Below are the code and all the weights of a small trained network. Each question names an input and a target symbol and asks about switching units off, where a switched-off unit gives its printed mean instead of its output.

import numpy as np


def w(rows, s, z=0):
    codes = np.array(rows[::2]) - 128.0
    scale = np.full(codes.shape[1], s)
    scale[-1] = z or s
    return codes * scale


def norm(h):
    return h / np.sqrt((h * h).mean(-1, keepdims=True) + 1e-5)


def f(y):
    return y / 2 * (1 + np.tanh(0.7978845608 * (y + 0.044715 * y**3)))


def softmax(a):
    e = np.exp(a - a.max(-1, keepdims=True))
    return e / e.sum(-1, keepdims=True)


def log_softmax(a):
    a = a - a.max(-1, keepdims=True)
    return a - np.log(np.exp(a).sum(-1, keepdims=True))


def net(x, mask):
    ids = ['ΔΘΞΣγηω'.index(c) for c in x.split()]
    T = len(ids)
    res = E[ids] + P[:T]
    u = 0
    for l in range(3):
        q, k, v = (norm(res) @ M[l].T for M in (Q, K, V))
        z = softmax(np.where(np.tri(T) > 0, q @ k.T / 4**0.5, -1e9)) @ v
        res = res + np.where(mask[u], z, O[l][:, -1]) @ O[l][:, :-1]
        u += 1
        y = f(norm(res) @ A[l][:, :-1].T + A[l][:, -1])
        res = res + np.where(mask[u : u + 4], y, B[l][:, -1]) @ B[l][:, :-1]
        u += 4
    return log_softmax(norm(res)[-1] @ U[:, :-1].T + U[:, -1])


Q, K, V, O, A, B = {}, {}, {}, {}, {}, {}
E = w([
[128,148,110,101,95,163,197],'Δ',
[144,106,102,139,132,184,160],'Θ',
[131,140,242,195,150,186,84],'Ξ',
[132,134,128,157,134,124,196],'Σ',
[144,141,217,132,125,215,35],'γ',
[96,177,254,188,132,217,108],'η',
[150,111,119,143,141,111,139],'ω',
],0.018)
P = w([
[17,176,74,111,181,65,86],'0',
[133,47,226,114,237,127,160],'1',
[56,5,241,140,78,110,133],'2',
[234,144,133,205,45,111,49],'3',
[212,207,151,156,253,127,101],'4',
[119,73,213,131,221,146,152],'5',
[141,58,183,168,10,176,53],'6',
],0.0067)
Q[0] = w([
[151,146,2,105,166,86,148],'L0H1',
[123,183,116,160,101,125,90],'L0H1',
[99,166,188,93,217,153,120],'L0H1',
[88,71,97,106,105,99,142],'L0H1',
],0.02)
K[0] = w([
[156,46,171,88,63,43,192],'L0H1',
[47,76,156,37,253,172,151],'L0H1',
[31,72,92,172,46,150,83],'L0H1',
[192,176,79,110,126,45,147],'L0H1',
],0.014)
V[0] = w([
[131,128,97,79,59,199,237],'L0H1',
[112,54,118,125,134,193,16],'L0H1',
[128,88,50,54,153,44,21],'L0H1',
[114,60,124,254,161,40,126],'L0H1',
],0.0096)
O[0] = w([
[38,59,254,22,155,150,150,83],'L0H1',
[222,132,98,132,55,179,144,158],'L0H1',
[142,222,101,79,104,184,54,1],'L0H1',
[57,74,31,213,120,147,73,125],'L0H1',
],0.0094,0.012)
A[0] = w([
[119,178,150,186,132,169,83,165],'L0N1',
[130,158,193,117,121,173,51,7],'L0N2',
[126,175,5,170,113,126,95,96],'L0N3',
[98,116,195,144,127,125,181,195],'L0N4',
],0.015,0.0016)
B[0] = w([
[79,40,146,92,137,139,65,192],'L0N1',
[128,110,171,207,187,41,161,142],'L0N2',
[38,137,182,160,122,253,204,191],'L0N3',
[184,130,78,115,133,139,65,247],'L0N4',
],0.013,0.012)
Q[1] = w([
[153,131,241,111,147,137,47],'L1H1',
[150,194,170,137,114,163,136],'L1H1',
[107,160,219,212,136,195,4],'L1H1',
[46,136,151,102,176,97,193],'L1H1',
],0.013)
K[1] = w([
[104,154,173,78,154,106,59],'L1H1',
[129,170,173,134,90,167,122],'L1H1',
[59,252,132,124,127,103,68],'L1H1',
[111,118,183,142,125,114,187],'L1H1',
],0.017)
V[1] = w([
[146,122,37,130,101,217,61],'L1H1',
[142,142,155,189,148,153,107],'L1H1',
[143,131,245,74,52,161,103],'L1H1',
[105,183,106,122,120,132,180],'L1H1',
],0.012)
O[1] = w([
[133,129,23,75,146,85,127,192],'L1H1',
[73,151,92,20,137,108,250,248],'L1H1',
[203,134,148,165,155,214,177,102],'L1H1',
[122,84,129,198,105,51,181,4],'L1H1',
],0.012,0.0044)
A[1] = w([
[158,134,98,26,150,155,74,17],'L1N1',
[188,95,118,131,106,51,170,44],'L1N2',
[149,94,181,141,81,118,85,255],'L1N3',
[181,176,119,113,110,145,250,96],'L1N4',
],0.014,0.0053)
B[1] = w([
[154,101,78,46,123,195,88,244],'L1N1',
[169,31,85,156,161,148,252,231],'L1N2',
[58,143,93,51,151,113,158,254],'L1N3',
[144,203,159,78,195,42,31,224],'L1N4',
],0.013,0.0053)
Q[2] = w([
[88,71,49,128,185,99,205],'L2H1',
[107,121,223,110,177,2,54],'L2H1',
[184,120,249,249,56,80,130],'L2H1',
[14,94,40,43,96,92,172],'L2H1',
],0.0063)
K[2] = w([
[96,161,81,198,127,118,72],'L2H1',
[165,100,85,150,148,81,117],'L2H1',
[188,149,149,161,108,112,184],'L2H1',
[6,162,119,116,192,114,107],'L2H1',
],0.011)
V[2] = w([
[164,171,131,92,23,185,128],'L2H1',
[84,135,133,106,243,161,120],'L2H1',
[145,95,116,101,195,121,255],'L2H1',
[133,189,127,100,175,108,141],'L2H1',
],0.0085)
O[2] = w([
[188,88,48,116,218,180,201,110],'L2H1',
[53,89,15,180,2,49,51,254],'L2H1',
[72,185,162,82,103,213,40,154],'L2H1',
[162,53,113,77,117,125,168,135],'L2H1',
],0.0053,0.006)
A[2] = w([
[207,129,170,217,100,144,71,41],'L2N1',
[133,116,46,146,131,90,172,93],'L2N2',
[103,213,103,162,123,78,179,42],'L2N3',
[232,253,156,105,142,85,101,2],'L2N4',
],0.017,0.0073)
B[2] = w([
[161,124,125,189,96,88,46,162],'L2N1',
[178,102,194,135,104,105,184,254],'L2N2',
[175,114,171,148,54,182,30,147],'L2N3',
[111,253,108,137,155,89,153,226],'L2N4',
],0.021,0.0065)
U = w([
[160,118,154,242,79,134,58,160],'Δ',
[79,117,255,112,225,162,147,5],'Θ',
[24,145,64,226,161,207,200,105],'Ξ',
[11,87,114,137,139,12,86,77],'Σ',
[122,253,113,159,180,81,166,226],'γ',
[167,96,43,78,170,170,94,108],'η',
[149,70,98,181,165,61,250,210],'ω',
],0.0067,0.002)

Each question gives the input, a string of symbols that net reads in full, and the target symbol t.
The units are the heads (4 rows each of Q, K, V and O) and the neurons (one row each of A and B). Each row of codes is followed by its name. A weight is (code - 128) times the scale printed after its matrix; where a second scale follows, it is the last column's (O, A, B and U).
mask holds one flag per unit, layer by layer, with each layer's heads first. A switched-off unit (its flag False) gives its mean, the last column of its rows in O or B, instead of its output. The means were averaged over made-up inputs and are rounded, as every weight is.
A unit's drop is (log p(t) with every unit on - log p(t) with that unit switched off) / (log p(t) with every unit on - log p(t) with every unit switched off).
The circuit of an input: a set's keep is (log p(t) with only the set's units on - log p(t) with every unit switched off) / (log p(t) with every unit on - log p(t) with every unit switched off). Starting from the 12 units with the biggest drops (on a tie, the unit counted first), units are removed one at a time, each time the one whose removal leaves the highest keep (on an exact tie, the one counted first), for as long as the keep stays at least 0.8.
units of the circuit, in order: the units of the circuit, biggest drop first
unit that matters most: the unit with the biggest drop
top k neurons: the k neurons with the biggest drops, biggest first
top k neurons in layer l: the k neurons of layer l with the biggest drops, biggest first
drop when u is switched off: that unit's drop, to one decimal
input Σ Σ η Ξ, target Σ: units of the circuit, in order : [L0H1 L1N3 L1H1]
input Θ γ Σ, target η: units of the circuit, in order : [L0N4 L0H1]
input η Σ γ Δ, target Σ: unit that matters most : L0H1
input ω Σ Θ Σ Ξ, target ω: units of the circuit, in order : [L0H1 L1H1 L0N3 L2N2]
input η ω γ ω ω η Θ, target Ξ: units of the circuit, in order : [L0H1 L0N3]
input ω ω η η Δ Δ η, target ω: units of the circuit, in order : [L0H1 L1H1 L0N3]
input η Θ Σ Θ Σ, target Σ: units of the circuit, in order : [L0H1 L2H1]
input Ξ ω Δ Ξ, target Ξ: units of the circuit, in order : [L0H1 L0N3]
input Δ Σ η η ω η, target Δ: units of the circuit, in order : [L0H1 L1H1 L2N1]
input η Θ η ω γ Θ Δ, target γ: top 2 neurons : [L1N4 L2N4]
input ω η Ξ η ω, target Δ: top 2 neurons in layer 0 : [L0N3 L0N4]
input ω Ξ Σ η γ Δ Σ, target γ: units of the circuit, in order : [L0H1 L1N4]
input Σ γ η, target Σ: units of the circuit, in order : [L0H1 L1N3 L1H1]
input γ Δ Ξ, target γ: top neuron : [L1N4]
input Ξ η Δ, target Δ: top 3 neurons : [L2N3 L0N3 L1N4]
input Σ Δ η Ξ ω ω, target Δ: top 3 neurons : [L2N3 L0N3 L0N1]
input Θ Δ Δ, target η: top 2 neurons : [L0N4 L0N3]
input Δ γ γ Σ, target γ: top 2 neurons : [L1N4 L2N4]
input Θ Ξ η ω Θ Σ Ξ, target Θ: top 2 neurons : [L0N2 L1N3]
input γ η ω Δ η, target γ: top neuron in layer 2 : [L2N4]
input Δ γ η Σ Ξ Θ Δ, target Δ: top 3 neurons : [L2N3 L1N4 L0N3]
input η Θ η Δ, target η: top 2 neurons : [L0N4 L1N1]
input η η η Θ Ξ, target η: drop when L1H1 is switched off : 0.7
input Σ η η γ γ, target Σ: drop when L0H1 is switched off : 0.4
input η η ω Δ Σ η Σ, target Σ: drop when L1H1 is switched off : 0.4
input ω η η Ξ γ, target ω: drop when L0H1 is switched off : 1.0
input ω η ω Σ ω Θ, target Σ: top neuron : [L0N3]
